Here is a tiny trained network, its code and every weight. The questions are about switching its units off for an input and a class, where a switched-off unit gives its printed mean instead of its output.

import numpy as np


def w(rows, s, z=0):
    codes = np.array(rows[::2]) - 128.0
    scale = np.full(codes.shape[1], s)
    scale[-1] = z or s
    return codes * scale


def norm(h):
    return h / np.sqrt((h * h).mean(-1, keepdims=True) + 1e-5)


def f(y):
    return np.maximum(y, 0)


def log_softmax(a):
    a = a - a.max(-1, keepdims=True)
    return a - np.log(np.exp(a).sum(-1, keepdims=True))


def net(x, mask):
    res = np.array(x, float).reshape(1, 5) / 4 @ E
    u = 0
    for l in range(2):
        y = f(norm(res) @ A[l][:, :-1].T + A[l][:, -1])
        res = res + np.where(mask[u : u + 3], y, B[l][:, -1]) @ B[l][:, :-1]
        u += 3
    return log_softmax(norm(res)[-1] @ U[:, :-1].T + U[:, -1])


A, B = {}, {}
E = w([
[133,193,109,130,32,129],'x0',
[113,84,254,83,101,34],'x1',
[247,223,156,132,199,92],'x2',
[123,137,145,148,134,133],'x3',
[174,53,107,255,131,113],'x4',
],0.0074)
A[0] = w([
[141,98,190,116,95,63,68],'L0N1',
[194,62,115,210,85,103,50],'L0N2',
[157,175,124,147,7,129,2],'L0N3',
],0.014,0.0077)
B[0] = w([
[114,145,48,165,124,112,239],'L0N1',
[84,187,193,90,124,158,255],'L0N2',
[139,29,127,106,252,106,196],'L0N3',
],0.019,0.0052)
A[1] = w([
[133,107,203,129,75,9,55],'L1N1',
[123,89,168,136,236,114,34],'L1N2',
[251,171,171,150,133,81,4],'L1N3',
],0.017,0.0038)
B[1] = w([
[248,159,114,146,160,246,180],'L1N1',
[168,106,153,135,158,31,254],'L1N2',
[5,47,108,130,32,158,209],'L1N3',
],0.011,0.0081)
U = w([
[132,34,163,93,245,99,100],'0',
[110,229,227,16,139,155,202],'1',
[93,157,126,106,138,97,254],'2',
[66,40,146,99,55,149,52],'3',
[155,203,25,185,179,166,34],'4',
],0.011,0.0073)

Each question gives the input, the list of numbers given to net, and the class t.
The units are the neurons (one row each of A and B). Each row of codes is followed by its name. A weight is (code - 128) times the scale printed after its matrix; where a second scale follows, it is the last column's (A, B and U).
mask holds one flag per neuron, layer by layer. A switched-off neuron (its flag False) gives its mean, the last column of its row in B, instead of its output. The means were averaged over made-up inputs and are rounded, as every weight is.
A unit's drop is (log p(t) with every unit on - log p(t) with that unit switched off) / (log p(t) with every unit on - log p(t) with every unit switched off).
The circuit of an input: a set's keep is (log p(t) with only the set's units on - log p(t) with every unit switched off) / (log p(t) with every unit on - log p(t) with every unit switched off). Starting from all 6 units, units are removed one at a time, each time the one whose removal leaves the highest keep (on an exact tie, the one counted first), for as long as the keep stays at least 0.8.
units of the circuit, in order: the units of the circuit, biggest drop first
k most important neurons: the k neurons with the biggest drops, biggest first
top k neurons in layer l: the k neurons of layer l with the biggest drops, biggest first
drop of u: that unit's drop, to one decimal
input [1,2,7,2,-6], class 3: units of the circuit, in order => (L1N3, L0N2)
input [6,2,8,5,-3], class 3: top neuron in layer 0 => (L0N2)
input [6,8,-3,-5,-3], class 4: units of the circuit, in order => (L1N1, L0N1)
input [-2,8,2,-1,-7], class 4: units of the circuit, in order => (L1N1, L0N2, L0N1)
input [-5,-5,4,3,8], class 1: units of the circuit, in order => (L0N2, L0N1)
input [6,8,3,4,5], class 4: 2 most important neurons => (L0N1, L1N1)
input [-1,6,7,6,2], class 3: 2 most important neurons => (L1N3, L0N3)
input [-2,7,0,-4,7], class 1: 2 most important neurons => (L0N2, L0N3)
input [8,6,7,1,4], class 0: 2 most important neurons => (L0N3, L1N2)
input [-2,-5,6,2,6], class 1: units of the circuit, in order => (L0N2, L0N1)
input [-4,-5,1,6,7], class 1: 2 most important neurons => (L0N2, L0N3)
input [5,-5,-7,-2,7], class 1: top 2 neurons in layer 1 => (L1N3, L1N2)
input [-4,2,-3,-5,-1], class 2: top 2 neurons in layer 0 => (L0N3, L0N1)
input [7,8,2,-2,0], class 4: top 2 neurons in layer 1 => (L1N1, L1N3)
input [-1,4,5,-7,2], class 2: units of the circuit, in order => (L0N1)
input [6,8,-2,2,3], class 4: 2 most important neurons => (L0N1, L1N1)
input [7,-4,-7,5,3], class 0: top 2 neurons in layer 0 => (L0N3, L0N1)
input [1,-5,-4,-7,7], class 1: top 2 neurons in layer 0 => (L0N2, L0N1)
input [7,5,6,0,-1], class 0: drop of L0N3 => 1.2
input [0,5,8,6,5], class 3: drop of L1N3 => 1.2
input [3,3,5,7,8], class 1: drop of L1N1 => 0.0
input [6,-3,-1,-3,-2], class 0: top neuron in layer 0 => (L0N3)
